Moves between elements:
Z143: d>Z176, j>Z648
Z912: d>Z313, j>Z304
Z429: d>Z518, j>Z767
Z419: d>Z803, j>Z51
Z622: d>Z271, j>Z320
Z33: d>Z405, j>Z838
Z115: d>Z480, j>Z622
Z643: d>Z979, j>Z675
Z646: d>Z517, j>Z960
Z820: d>Z527, j>Z767
Z883: d>Z470, j>Z214
Z72: d>Z275, j>Z33
Z577: d>Z955, j>Z492
Z480: d>Z622, j>Z271
Z313: d>Z154, j>Z275
Z121: d>Z320, j>Z429
Z875: d>Z749, j>Z912
Z330: d>Z265, j>Z557
Z767: d>Z356, j>Z330
Z991: d>Z922, j>Z926
Z557: d>Z281, j>Z135
Z522: d>Z522, j>Z672
Z696: d>Z24, j>Z61
Z624: d>Z991, j>Z922
Z749: d>Z912, j>Z296
Z634: d>Z577, j>Z281
Z960: d>Z787, j>Z90
Z51: d>Z741, j>Z820
Z591: d>Z281, j>Z518
Z304: d>Z405, j>Z767
Z455: d>Z962, j>Z472
Z968: d>Z737, j>Z737
Z895: d>Z376, j>Z259
Z755: d>Z419, j>Z803
Z351: d>Z682, j>Z455
Z176: d>Z648, j>Z986
Z672: d>Z646, j>Z517
Z447: d>Z121, j>Z682
Z566: d>Z960, j>Z883
Z648: d>Z986, j>Z181
Z24: d>Z883, j>Z419
Z320: d>Z634, j>Z115
Z277: d>Z558, j>Z860
Z558: d>Z860, j>Z552
Z356: d>Z330, j>Z265
Z296: d>Z304, j>Z405
Z649: d>Z271, j>Z839
Z675: d>Z702, j>Z143
Z154: d>Z492, j>Z429
Z376: d>Z115, j>Z480
Z135: d>Z313, j>Z405
Z922: d>Z87, j>Z509
Z181: d>Z522, j>Z509
Z737: d>Z155, j>Z624
Z259: d>Z61, j>Z935
Z983: d>Z637, j>Z566
Z838: d>Z33, j>Z968
Z61: d>Z935, j>Z522
Z935: d>Z172, j>Z995
Z205: d>Z926, j>Z643
Z509: d>Z205, j>Z155
Z90: d>Z624, j>Z675
Z979: d>Z675, j>Z624
Z472: d>Z838, j>Z411
Z527: d>Z634, j>Z557
Z405: d>Z767, j>Z356
Z155: d>Z648, j>Z926
Z265: d>Z33, j>Z472
Z926: d>Z643, j>Z979
Z172: d>Z115, j>Z24
Z637: d>Z566, j>Z277
Z798: d>Z895, j>Z696
Z860: d>Z552, j>Z24
Z995: d>Z24, j>Z955
Z492: d>Z68, j>Z275
Z87: d>Z517, j>Z637
Z702: d>Z330, j>Z176
Z68: d>Z275, j>Z637
Z682: d>Z455, j>Z480
Z517: d>Z960, j>Z787
Z214: d>Z649, j>Z800
Z955: d>Z115, j>Z68
Z800: d>Z320, j>Z577
Z986: d>Z181, j>Z522
Z275: d>Z214, j>Z320
Z803: d>Z51, j>Z741
Z552: d>Z798, j>Z895
Z470: d>Z803, j>Z649
Z281: d>Z135, j>Z313
Z839: d>Z577, j>Z955
Z787: d>Z90, j>Z624
Z271: d>Z755, j>Z480
Z741: d>Z820, j>Z649
Z962: d>Z875, j>Z749
Z518: d>Z72, j>Z447
Z411: d>Z968, j>Z646

In the rows, 148 stands for zero.

The rows follow the links: the fewer symbols apart two elements are, the more alike their rows tend to be.

Rows of some elements; one shown again gets a slightly different row:
Z277 -> 99	98	82	71	164	117	40	160	160	201	141	105	237	181	184	108	124	59	105	191	108	215	198	135	123	128	156	147	257	147	103	200	128	47	128	145	98	152	88	228	65
Z480 -> 22	104	191	135	183	123	136	94	142	181	144	170	229	214	98	97	219	177	166	187	194	107	189	226	84	179	106	170	88	175	190	172	53	172	109	186	187	109	7	183	115
Z986 -> 231	179	85	88	125	168	86	172	76	175	103	125	116	51	189	177	42	121	91	140	168	194	121	106	153	142	204	172	161	48	92	133	181	147	147	148	220	269	265	116	140
Z135 -> 181	190	201	261	122	165	257	156	220	72	202	175	74	187	139	175	222	196	208	108	100	101	129	140	214	130	132	103	137	228	193	120	196	178	204	129	66	54	160	129	223
Z33 -> 222	203	165	246	104	170	224	181	215	71	198	160	62	167	161	189	186	160	177	110	73	127	126	105	240	113	155	93	179	209	155	109	233	152	220	123	43	79	200	124	212
Z634 -> 87	160	240	219	164	158	240	106	171	116	169	201	134	198	87	138	243	231	200	144	183	60	149	214	136	174	108	144	45	199	214	130	109	231	147	171	173	78	70	129	190
Z527 -> 121	156	242	231	160	159	264	120	175	108	173	199	118	180	87	154	234	234	216	126	182	69	132	196	140	181	104	147	42	203	226	123	122	235	147	156	165	77	111	112	205
Z875 -> 205	178	144	225	114	155	201	190	234	89	208	143	92	188	170	176	182	134	175	117	50	152	141	99	228	106	150	92	218	222	150	135	227	108	211	114	8	68	176	161	187
Z492 -> 63	122	232	205	172	146	224	103	159	116	170	189	162	200	75	128	250	224	208	154	179	76	159	214	123	177	99	157	53	202	217	136	83	219	137	167	163	85	54	143	173
Z455 -> 198	172	154	228	123	153	213	184	236	84	203	145	92	184	172	177	183	133	181	119	57	151	138	102	228	112	144	91	222	235	151	133	226	113	207	108	9	64	177	158	188
Z672 -> 223	163	74	79	119	157	51	179	79	183	116	109	138	58	188	170	53	105	84	153	145	214	136	95	154	131	203	172	192	54	91	135	169	120	151	149	197	263	243	139	122
Z803 -> 60	121	205	147	178	140	179	96	110	172	132	179	191	159	84	121	200	215	175	172	234	95	161	226	77	201	114	191	31	139	205	148	54	214	102	187	248	146	64	136	153
Z991 -> 224	183	122	114	134	174	129	159	65	152	105	140	93	41	162	185	62	160	107	137	200	158	107	125	151	157	192	179	106	47	116	114	170	200	140	155	253	268	271	85	167
Z121 -> 113	162	231	243	150	152	259	127	205	105	194	190	121	206	99	152	251	215	219	134	144	79	144	185	158	162	105	132	82	230	215	131	137	195	172	151	110	41	87	140	201
Z622 -> 31	110	202	141	186	130	159	92	140	175	141	177	217	206	92	103	219	192	168	182	211	99	181	229	78	190	106	173	69	165	196	173	52	179	104	181	209	110	19	169	124
Z566 -> 102	127	95	47	168	132	34	128	84	235	104	127	230	132	157	115	94	118	90	199	200	188	177	169	77	167	167	193	149	62	118	177	82	113	102	183	244	222	108	181	78
Z702 -> 257	215	131	164	108	182	164	168	97	123	130	153	53	59	163	201	77	169	125	115	158	145	101	109	200	138	194	153	120	78	121	100	214	200	181	146	201	226	287	81	200
Z912 -> 200	176	162	235	116	158	215	183	233	80	206	148	87	184	161	175	192	142	183	113	52	146	136	102	227	108	152	94	206	228	160	125	223	124	216	119	16	65	177	159	196
Z259 -> 100	92	82	67	174	114	47	160	166	207	140	105	239	181	188	108	125	62	111	189	116	220	196	137	114	134	149	151	253	153	107	205	124	40	122	142	100	152	91	223	63
Z637 -> 102	92	88	44	177	122	36	149	121	227	113	112	243	152	180	109	96	78	100	190	161	214	185	150	86	155	155	179	211	108	107	198	100	70	103	156	177	201	106	206	64
Z275 -> 86	162	223	224	144	146	219	107	180	129	190	184	155	208	77	140	255	231	206	149	169	75	151	207	127	173	105	154	44	195	224	127	91	200	167	177	164	55	49	145	191

Each walk starts at a row. The symbols on each line, taken left to right, move it on to the next element.
Each answer is a row, close to the row of the element it stands for.
new walk
39	112	166	96	195	124	116	100	121	217	116	166	239	185	118	100	165	166	143	186	230	132	179	221	55	197	122	187	86	130	173	188	54	161	85	184	241	151	35	170	98
d d d d d j j 225	208	183	254	110	173	246	172	202	74	194	166	49	152	149	194	186	185	191	96	95	107	115	117	226	124	150	107	141	202	169	106	222	176	213	127	76	88	209	112	224
d d d d j j 168	180	213	256	130	171	271	149	195	70	188	182	75	179	119	173	227	205	209	115	120	84	126	153	201	145	123	118	106	226	194	109	181	209	187	135	87	71	159	113	225
new walk
30	83	177	112	190	117	124	109	147	191	144	156	252	207	108	93	201	158	169	189	194	139	188	208	65	186	104	184	112	168	185	186	47	134	97	173	179	117	11	202	98
d d d j j 38	112	205	137	189	136	165	90	120	177	136	180	209	188	90	110	209	198	167	181	221	97	170	231	79	190	108	181	52	151	197	162	54	201	105	186	227	128	31	158	130
j d d d j j d 103	151	232	199	165	154	236	106	149	132	159	193	149	170	81	146	227	237	203	140	215	72	139	213	106	197	107	171	16	177	225	132	88	231	131	171	212	104	89	119	191
new walk
274	220	119	178	97	181	167	190	143	114	151	140	46	80	188	204	89	145	131	107	115	161	102	84	218	121	198	131	167	111	119	108	236	161	195	126	143	194	291	98	204
j j d j j d j d 243	188	110	110	127	175	122	169	78	151	107	137	91	48	182	188	51	142	104	126	183	169	106	111	167	145	196	169	141	61	107	128	191	177	142	140	222	261	288	89	163
j j d d j d 243	169	84	96	119	169	85	179	87	166	112	116	109	52	191	180	42	116	94	138	152	199	122	94	167	128	209	167	183	51	93	131	190	139	155	140	198	260	269	117	142
new walk
187	168	163	235	127	148	215	178	248	90	212	148	110	201	163	171	201	142	194	112	53	147	144	108	214	117	133	97	209	241	167	139	209	109	204	111	8	44	157	164	189
d d d d j j 206	181	167	238	121	158	226	182	231	77	201	158	75	178	157	178	192	153	190	107	65	137	133	112	227	121	140	92	195	231	162	128	226	139	208	113	22	65	185	140	201
d j j d j 241	214	148	228	103	175	211	186	201	85	188	151	52	147	175	196	155	150	164	101	74	138	121	93	240	110	167	100	189	194	140	119	245	148	217	123	60	103	230	123	211
new walk
232	190	145	227	101	166	206	189	209	83	196	146	64	150	174	189	161	145	168	110	58	149	125	88	238	103	164	95	201	192	140	115	241	132	217	119	43	98	221	135	201
d j j j 235	194	117	109	130	176	127	155	71	163	100	145	93	50	168	187	54	155	102	134	195	159	109	124	157	153	199	170	118	52	114	120	183	191	142	154	248	262	275	82	164
j j d j j j j 238	202	104	105	129	167	110	165	80	174	102	135	102	52	184	183	43	136	94	137	185	173	112	117	159	147	200	167	141	46	106	129	184	168	149	153	238	260	270	95	159
new walk
207	187	180	245	117	174	244	174	213	68	196	165	61	168	150	186	191	164	192	107	82	118	119	114	235	120	142	97	167	223	166	116	223	166	209	120	46	79	195	122	215
d d d j d d 206	192	176	245	118	166	236	176	228	80	206	161	77	181	157	186	193	161	190	108	71	127	132	114	225	116	142	93	178	225	162	125	226	145	213	120	41	62	187	134	212
d j d j j d d 261	192	117	141	105	181	146	179	89	133	127	134	67	46	171	198	66	153	119	115	154	169	98	97	186	140	194	154	137	72	118	100	205	182	170	137	201	243	296	87	187
new walk
37	96	184	122	191	124	141	100	145	194	142	168	240	200	102	101	204	177	169	186	210	124	180	216	66	191	105	183	80	163	196	175	45	156	93	184	208	116	18	180	116
j d d j d 47	126	227	179	185	143	210	100	154	140	152	195	184	209	84	115	233	208	190	162	202	75	167	232	106	187	96	159	56	196	209	157	81	212	120	173	187	90	35	150	150
j d j d j j j 57	123	211	148	177	142	172	89	116	171	134	181	194	169	86	117	204	215	171	172	227	93	162	224	79	198	108	185	33	147	207	150	57	216	105	187	242	139	53	143	149
new walk
46	86	119	70	186	115	50	125	137	211	127	132	258	200	151	88	151	96	118	207	154	186	204	180	95	154	138	162	195	143	126	200	83	88	109	167	149	152	33	222	57
d j d d d d 48	111	197	122	196	134	160	94	117	182	125	175	214	170	92	112	194	193	166	176	238	111	165	224	66	202	110	191	46	141	193	167	48	200	89	180	242	145	52	148	129
j j d d j j j d 51	121	212	154	177	140	179	93	129	173	143	184	196	180	84	118	211	208	177	171	224	88	161	228	77	199	107	178	37	153	205	153	53	207	108	186	231	125	44	143	149
